Here is a tiny trained network, its code and every weight. The questions are about switching its units off for an input and a target symbol, where a switched-off unit gives its printed mean instead of its output.

import numpy as np


def w(rows, s, z=0):
    codes = np.array(rows[::2]) - 128.0
    scale = np.full(codes.shape[1], s)
    scale[-1] = z or s
    return codes * scale


def f(y):
    return y / 2 * (1 + np.tanh(0.7978845608 * (y + 0.044715 * y**3)))


def softmax(a):
    e = np.exp(a - a.max(-1, keepdims=True))
    return e / e.sum(-1, keepdims=True)


def log_softmax(a):
    a = a - a.max(-1, keepdims=True)
    return a - np.log(np.exp(a).sum(-1, keepdims=True))


def net(x, mask):
    ids = ['αβγδεηθλμπσψω'.index(c) for c in x.split()]
    T = len(ids)
    res = E[ids] + P[:T]
    u = 0
    for l in range(2):
        r = res
        for j in range(2):
            rows = slice(3 * j, 3 * j + 3)
            q, k, v = (r @ M[l][rows].T for M in (Q, K, V))
            z = softmax(np.where(np.tri(T) > 0, q @ k.T / 3**0.5, -1e9)) @ v
            o = O[l][rows]
            res = res + np.where(mask[u + j], z, o[:, -1]) @ o[:, :-1]
        u += 2
        y = f(res @ A[l][:, :-1].T + A[l][:, -1])
        res = res + np.where(mask[u : u + 8], y, B[l][:, -1]) @ B[l][:, :-1]
        u += 8
    return log_softmax(res[-1] @ U[:, :-1].T + U[:, -1])


Q, K, V, O, A, B = {}, {}, {}, {}, {}, {}
E = w([
[133,151,113],'α',
[186,99,65],'β',
[207,162,158],'γ',
[65,203,66],'δ',
[108,151,204],'ε',
[152,171,153],'η',
[188,94,148],'θ',
[4,118,175],'λ',
[173,195,180],'μ',
[153,79,145],'π',
[136,62,101],'σ',
[82,58,95],'ψ',
[119,69,132],'ω',
],0.019)
P = w([
[106,7,221],'0',
[225,187,28],'1',
[10,155,5],'2',
[99,52,229],'3',
[231,199,46],'4',
[12,162,22],'5',
],0.011)
Q[0] = w([
[97,50,62],'0.h0',
[103,190,156],'0.h0',
[177,9,131],'0.h0',
[149,213,128],'0.h1',
[214,15,44],'0.h1',
[62,81,117],'0.h1',
],0.011)
K[0] = w([
[49,2,98],'0.h0',
[154,239,193],'0.h0',
[230,70,108],'0.h0',
[87,109,139],'0.h1',
[208,146,108],'0.h1',
[180,147,113],'0.h1',
],0.0096)
V[0] = w([
[170,255,130],'0.h0',
[97,45,56],'0.h0',
[133,43,97],'0.h0',
[138,125,104],'0.h1',
[102,116,145],'0.h1',
[6,56,128],'0.h1',
],0.0085)
O[0] = w([
[98,3,21,4],'0.h0',
[133,249,204,211],'0.h0',
[178,182,246,191],'0.h0',
[165,201,139,129],'0.h1',
[139,79,43,137],'0.h1',
[107,64,73,178],'0.h1',
],0.0069,0.0043)
A[0] = w([
[143,54,85,5],'0.n0',
[172,107,212,111],'0.n1',
[80,169,11,96],'0.n2',
[179,104,140,101],'0.n3',
[237,101,126,4],'0.n4',
[115,105,102,184],'0.n5',
[26,75,101,94],'0.n6',
[157,161,203,47],'0.n7',
],0.013,0.0042)
B[0] = w([
[89,160,133,166],'0.n0',
[104,77,130,232],'0.n1',
[90,61,113,237],'0.n2',
[133,196,171,144],'0.n3',
[1,163,185,160],'0.n4',
[133,110,165,163],'0.n5',
[172,160,183,211],'0.n6',
[130,99,64,248],'0.n7',
],0.01,0.013)
Q[1] = w([
[24,91,194],'1.h0',
[254,149,98],'1.h0',
[221,66,53],'1.h0',
[84,240,88],'1.h1',
[212,115,103],'1.h1',
[220,100,7],'1.h1',
],0.0074)
K[1] = w([
[206,84,164],'1.h0',
[113,53,87],'1.h0',
[95,65,86],'1.h0',
[91,118,130],'1.h1',
[47,120,75],'1.h1',
[1,91,74],'1.h1',
],0.0091)
V[1] = w([
[99,206,91],'1.h0',
[78,129,34],'1.h0',
[59,120,18],'1.h0',
[113,111,103],'1.h1',
[2,239,116],'1.h1',
[181,15,35],'1.h1',
],0.008)
O[1] = w([
[198,227,120,21],'1.h0',
[3,6,147,2],'1.h0',
[93,183,42,1],'1.h0',
[110,37,181,131],'1.h1',
[240,130,155,119],'1.h1',
[249,167,145,67],'1.h1',
],0.0037,0.0046)
A[1] = w([
[120,177,123,255],'1.n0',
[9,203,155,172],'1.n1',
[79,39,131,45],'1.n2',
[56,247,141,49],'1.n3',
[101,27,207,172],'1.n4',
[157,94,18,156],'1.n5',
[138,16,124,81],'1.n6',
[48,135,165,103],'1.n7',
],0.011,0.0088)
B[1] = w([
[232,46,224,166],'1.n0',
[113,101,174,191],'1.n1',
[145,169,193,195],'1.n2',
[74,244,92,154],'1.n3',
[125,101,2,250],'1.n4',
[197,236,132,156],'1.n5',
[125,169,164,192],'1.n6',
[150,163,82,169],'1.n7',
],0.0081,0.019)
U = w([
[130,2,148,187],'α',
[216,77,146,219],'β',
[34,116,169,2],'γ',
[74,184,95,16],'δ',
[146,154,96,154],'ε',
[91,147,188,122],'η',
[170,86,192,140],'θ',
[132,134,172,146],'λ',
[127,179,85,104],'μ',
[130,144,151,177],'π',
[109,208,132,5],'σ',
[192,182,81,75],'ψ',
[191,170,112,105],'ω',
],0.012,0.005)

Each question gives the input, a string of symbols that net reads in full, and the target symbol t.
The units are the heads (3 rows each of Q, K, V and O) and the neurons (one row each of A and B). Each row of codes is followed by its name. A weight is (code - 128) times the scale printed after its matrix; where a second scale follows, it is the last column's (O, A, B and U).
mask holds one flag per unit, layer by layer, with each layer's heads first. A switched-off unit (its flag False) gives its mean, the last column of its rows in O or B, instead of its output. The means were averaged over made-up inputs and are rounded, as every weight is.
A unit's drop is (log p(t) with every unit on - log p(t) with that unit switched off) / (log p(t) with every unit on - log p(t) with every unit switched off).
The circuit of an input: a set's keep is (log p(t) with only the set's units on - log p(t) with every unit switched off) / (log p(t) with every unit on - log p(t) with every unit switched off). Starting from the 12 units with the biggest drops (on a tie, the unit counted first), units are removed one at a time, each time the one whose removal leaves the highest keep (on an exact tie, the one counted first), for as long as the keep stays at least 0.8.
units of the circuit, in order: the units of the circuit, biggest drop first
unit that matters most: the unit with the biggest drop
k most important neurons: the k neurons with the biggest drops, biggest first
top k neurons in layer l: the k neurons of layer l with the biggest drops, biggest first
heads that matter: for each layer, one digit per head in row order, 1 if its drop is at least 0.15 and else 0, layers parted by /
drop of u: that unit's drop, to one decimal
input δ θ ψ ω σ β, target ω: units of the circuit, in order	1.n0, 0.h0, 0.n2
input λ ε π α, target α: unit that matters most	0.n7
input δ ω λ β λ, target α: units of the circuit, in order	0.h1, 1.n3
input ω β θ, target β: 3 most important neurons	0.n7, 0.n4, 1.n0
input λ μ ω, target η: heads that matter	00 / 00
input ψ ω θ δ, target α: heads that matter	11 / 00
input ω α β λ, target α: 2 most important neurons	0.n4, 1.n4
input γ θ β δ, target α: heads that matter	10 / 00
input μ π θ, target β: top 2 neurons in layer 1	1.n0, 1.n3
input ω ω ψ, target σ: top 2 neurons in layer 0	0.n2, 0.n1
input ω β η α, target α: 3 most important neurons	1.n5, 1.n3, 1.n2
input δ ε η μ, target α: 3 most important neurons	0.n7, 1.n5, 1.n3
input δ γ λ μ, target α: top 3 neurons in layer 0	0.n6, 0.n7, 0.n5
input α δ ω ψ γ, target γ: top 3 neurons in layer 0	0.n4, 0.n0, 0.n7
input λ ω θ η, target α: 2 most important neurons	1.n5, 0.n7
input μ ω ψ β θ, target η: top 2 neurons in layer 0	0.n4, 0.n2
input μ θ ψ, target σ: unit that matters most	1.n3
input ψ α ε π μ, target δ: top 2 neurons in layer 1	1.n4, 1.n0
input ω ω ω η, target α: top 2 neurons in layer 0	0.n7, 0.n6
input β γ δ μ β, target σ: unit that matters most	0.n4
input θ θ ε, target α: top 2 neurons in layer 0	0.n6, 0.n7
input γ θ σ ω β β, target ω: drop of 1.n3	0.3
input π α θ σ μ, target δ: drop of 0.n4	0.5
input θ θ η θ β, target σ: drop of 0.n4	1.1
